Below is a small trained network, with its code and all its weights. Each question gives an input and a class and asks what happens when units are switched off, that is, made to give their printed mean instead of their output.

import numpy as np


def w(rows, s, z=0):
    codes = np.array(rows[::2]) - 128.0
    scale = np.full(codes.shape[1], s)
    scale[-1] = z or s
    return codes * scale


def norm(h):
    return h / np.sqrt((h * h).mean(-1, keepdims=True) + 1e-5)


def f(y):
    return np.maximum(y, 0)


def log_softmax(a):
    a = a - a.max(-1, keepdims=True)
    return a - np.log(np.exp(a).sum(-1, keepdims=True))


def net(x, mask):
    res = np.array(x, float).reshape(1, 5) / 4 @ E
    u = 0
    for l in range(3):
        y = f(norm(res) @ A[l][:, :-1].T + A[l][:, -1])
        res = res + np.where(mask[u : u + 12], y, B[l][:, -1]) @ B[l][:, :-1]
        u += 12
    return log_softmax(norm(res)[-1] @ U[:, :-1].T + U[:, -1])


A, B = {}, {}
E = w([
[130,97,23,191,149,163,196,244,155,95,146],'x0',
[2,127,234,146,177,179,183,93,74,179,164],'x1',
[32,227,158,60,205,214,182,175,218,51,177],'x2',
[142,138,194,225,177,78,90,180,116,146,185],'x3',
[132,206,102,141,131,61,152,181,10,165,198],'x4',
],0.0078)
A[0] = w([
[139,162,179,126,110,85,92,175,90,140,190,186],'L0N1',
[172,141,138,87,107,88,93,2,45,129,92,120],'L0N2',
[167,180,149,131,126,46,88,92,69,158,142,57],'L0N3',
[207,102,121,129,112,103,67,69,123,124,124,151],'L0N4',
[76,202,13,34,125,119,216,171,34,132,145,93],'L0N5',
[112,170,204,92,125,132,80,80,193,123,132,108],'L0N6',
[171,95,100,145,138,131,114,104,196,161,93,149],'L0N7',
[239,157,53,100,120,91,77,163,207,129,126,131],'L0N8',
[89,125,67,121,159,101,183,157,21,140,152,2],'L0N9',
[142,113,169,106,122,128,79,2,116,144,102,44],'L0N10',
[110,189,124,89,142,98,147,137,95,152,160,143],'L0N11',
[116,185,135,138,174,87,143,190,48,135,211,75],'L0N12',
],0.0094,0.0044)
B[0] = w([
[150,144,139,146,187,152,96,188,110,95,132,211],'L0N1',
[150,84,111,88,69,94,120,91,138,202,133,241],'L0N2',
[114,56,84,91,145,183,128,146,66,56,156,204],'L0N3',
[127,110,158,136,106,119,169,126,62,149,99,220],'L0N4',
[166,124,151,124,145,252,173,116,145,148,179,255],'L0N5',
[91,138,151,142,122,179,135,77,143,133,169,204],'L0N6',
[69,112,120,113,77,154,99,120,103,62,88,189],'L0N7',
[136,105,96,130,164,72,111,148,83,60,121,235],'L0N8',
[132,191,146,157,60,141,170,150,122,151,137,192],'L0N9',
[132,167,156,91,78,33,140,58,110,132,137,203],'L0N10',
[93,81,182,165,71,113,75,122,165,109,115,195],'L0N11',
[136,198,191,156,89,105,129,164,173,131,105,225],'L0N12',
],0.015,0.0086)
A[1] = w([
[41,130,234,71,186,157,79,11,189,75,127,140],'L1N1',
[132,133,116,138,150,115,143,121,129,142,128,37],'L1N2',
[106,70,111,141,96,218,116,136,144,180,130,187],'L1N3',
[152,163,131,80,164,97,131,175,145,146,152,101],'L1N4',
[142,106,104,99,117,61,138,90,155,192,102,81],'L1N5',
[155,132,145,184,209,141,118,47,106,154,158,3],'L1N6',
[58,128,91,134,191,168,201,111,223,97,77,161],'L1N7',
[63,165,173,174,156,55,125,138,91,224,99,37],'L1N8',
[203,172,3,97,78,140,148,151,154,204,116,87],'L1N9',
[103,119,171,142,79,68,39,80,77,169,95,188],'L1N10',
[165,92,124,87,151,86,124,126,175,235,98,65],'L1N11',
[139,167,118,144,103,64,116,72,188,143,188,10],'L1N12',
],0.012,0.0021)
B[1] = w([
[101,87,85,117,228,113,121,147,188,138,205,254],'L1N1',
[143,146,128,184,120,145,108,155,108,170,157,128],'L1N2',
[144,106,169,144,106,96,195,93,188,69,181,195],'L1N3',
[75,129,135,168,153,132,47,61,168,180,109,136],'L1N4',
[109,177,181,121,81,25,100,153,87,156,151,166],'L1N5',
[141,165,103,72,142,158,174,118,73,63,173,141],'L1N6',
[143,70,156,10,130,124,119,74,125,174,132,201],'L1N7',
[213,118,90,171,188,34,109,214,172,47,159,157],'L1N8',
[62,88,130,145,204,145,94,85,127,183,162,147],'L1N9',
[129,82,134,65,92,124,216,64,115,163,76,235],'L1N10',
[144,86,149,147,68,179,94,90,84,60,120,142],'L1N11',
[174,114,198,128,138,213,149,183,134,88,72,147],'L1N12',
],0.012)
A[2] = w([
[138,88,130,128,96,82,72,112,111,67,134,217],'L2N1',
[218,171,124,182,150,118,119,205,147,117,114,35],'L2N2',
[147,77,154,91,158,176,115,124,166,146,247,138],'L2N3',
[169,73,44,121,139,95,106,203,47,74,55,66],'L2N4',
[145,116,110,235,170,152,193,157,142,88,152,238],'L2N5',
[179,74,105,82,89,193,156,81,119,146,134,249],'L2N6',
[100,98,170,87,188,127,155,130,186,102,98,88],'L2N7',
[91,180,97,146,35,220,115,153,122,185,100,5],'L2N8',
[82,127,65,149,88,157,141,105,137,76,128,10],'L2N9',
[180,161,213,131,135,115,122,111,49,166,175,71],'L2N10',
[85,204,160,180,189,124,30,165,146,104,116,58],'L2N11',
[191,61,57,210,150,167,168,126,47,100,178,112],'L2N12',
],0.014,0.0022)
B[2] = w([
[187,28,149,187,139,204,179,135,147,176,136,189],'L2N1',
[59,116,174,222,162,84,148,143,108,137,147,162],'L2N2',
[53,145,44,129,181,134,179,97,157,143,118,250],'L2N3',
[196,166,120,172,189,164,80,163,192,118,76,204],'L2N4',
[129,125,126,71,28,49,68,128,48,164,161,188],'L2N5',
[77,145,179,162,185,51,83,165,88,150,145,227],'L2N6',
[121,102,98,182,163,144,170,98,92,78,168,189],'L2N7',
[201,135,165,191,133,191,146,101,241,164,147,143],'L2N8',
[144,142,138,72,189,163,143,166,82,153,133,139],'L2N9',
[167,141,8,150,98,168,141,134,203,41,130,179],'L2N10',
[87,146,112,147,119,6,102,185,74,104,100,157],'L2N11',
[92,152,117,5,169,188,131,86,180,82,79,184],'L2N12',
],0.014,0.018)
U = w([
[159,48,163,77,26,94,159,70,83,166,104,205],'0',
[49,107,101,95,169,146,197,94,167,117,200,202],'1',
[157,147,183,98,113,133,96,130,124,202,58,3],'2',
[219,87,108,107,157,195,101,177,144,81,39,191],'3',
[123,169,114,131,82,163,65,94,123,153,100,18],'4',
[152,200,166,158,5,214,176,171,179,148,179,88],'5',
[110,180,126,32,109,189,98,132,113,149,88,14],'6',
[89,183,142,177,105,66,89,227,112,95,139,187],'7',
],0.013,0.0044)

Each question gives the input, the list of numbers given to net, and the class t.
The units are the neurons (one row each of A and B). Each row of codes is followed by its name. A weight is (code - 128) times the scale printed after its matrix; where a second scale follows, it is the last column's (A, B and U).
mask holds one flag per neuron, layer by layer. A switched-off neuron (its flag False) gives its mean, the last column of its row in B, instead of its output. The means were averaged over made-up inputs and are rounded, as every weight is.
A unit's drop is (log p(t) with every unit on - log p(t) with that unit switched off) / (log p(t) with every unit on - log p(t) with every unit switched off).
The circuit of an input: a set's keep is (log p(t) with only the set's units on - log p(t) with every unit switched off) / (log p(t) with every unit on - log p(t) with every unit switched off). Starting from the 12 units with the biggest drops (on a tie, the unit counted first), units are removed one at a time, each time the one whose removal leaves the highest keep (on an exact tie, the one counted first), for as long as the keep stays at least 0.8.
circuit, biggest first: the units of the circuit, biggest drop first
unit that matters most: the unit with the biggest drop
top k neurons: the k neurons with the biggest drops, biggest first
top k neurons in layer l: the k neurons of layer l with the biggest drops, biggest first
drop of u: that unit's drop, to one decimal
input [5,-6,-6,3,7], class 3: unit that matters most	L2N12
input [5,5,6,1,4], class 5: top 3 neurons	[L0N5, L0N12, L0N9]
input [1,-8,-3,-7,0], class 3: circuit, biggest first	[L0N8, L2N4]
input [-5,0,5,2,5], class 7: circuit, biggest first	[L0N12, L0N1]
input [-2,-6,-3,-7,5], class 3: top 3 neurons	[L0N8, L2N4, L0N3]
input [8,3,3,5,6], class 7: top 3 neurons	[L0N12, L2N11, L1N10]
input [1,8,2,-5,5], class 5: top 2 neurons in layer 0	[L0N9, L0N5]
input [0,8,2,0,2], class 7: top 3 neurons	[L0N12, L1N10, L0N3]
input [2,-8,3,-5,5], class 6: top 2 neurons in layer 0	[L0N5, L0N8]
input [-3,-6,-8,3,1], class 3: top 2 neurons in layer 1	[L1N7, L1N3]
input [5,5,-6,6,-3], class 0: top 2 neurons in layer 0	[L0N8, L0N10]
input [-2,-3,-3,3,0], class 3: top 2 neurons	[L2N4, L0N3]
input [5,0,-7,4,-6], class 3: top 2 neurons	[L0N2, L2N4]
input [7,6,-1,0,1], class 5: unit that matters most	L0N9
input [6,4,3,3,4], class 5: top 3 neurons in layer 0	[L0N5, L0N8, L0N9]
input [8,-7,0,0,7], class 7: top 3 neurons in layer 0	[L0N8, L0N2, L0N12]
input [5,6,2,-6,6], class 5: drop of L0N9	0.2
input [-6,-2,-1,-1,6], class 0: drop of L0N2	1.4
input [1,1,-7,0,1], class 0: drop of L0N2	0.6
input [2,6,-2,-1,7], class 5: unit that matters most	L0N5
input [5,-4,-8,5,2], class 3: drop of L2N11	0.0
input [2,-7,-5,0,-3], class 3: top 2 neurons	[L0N8, L2N4]
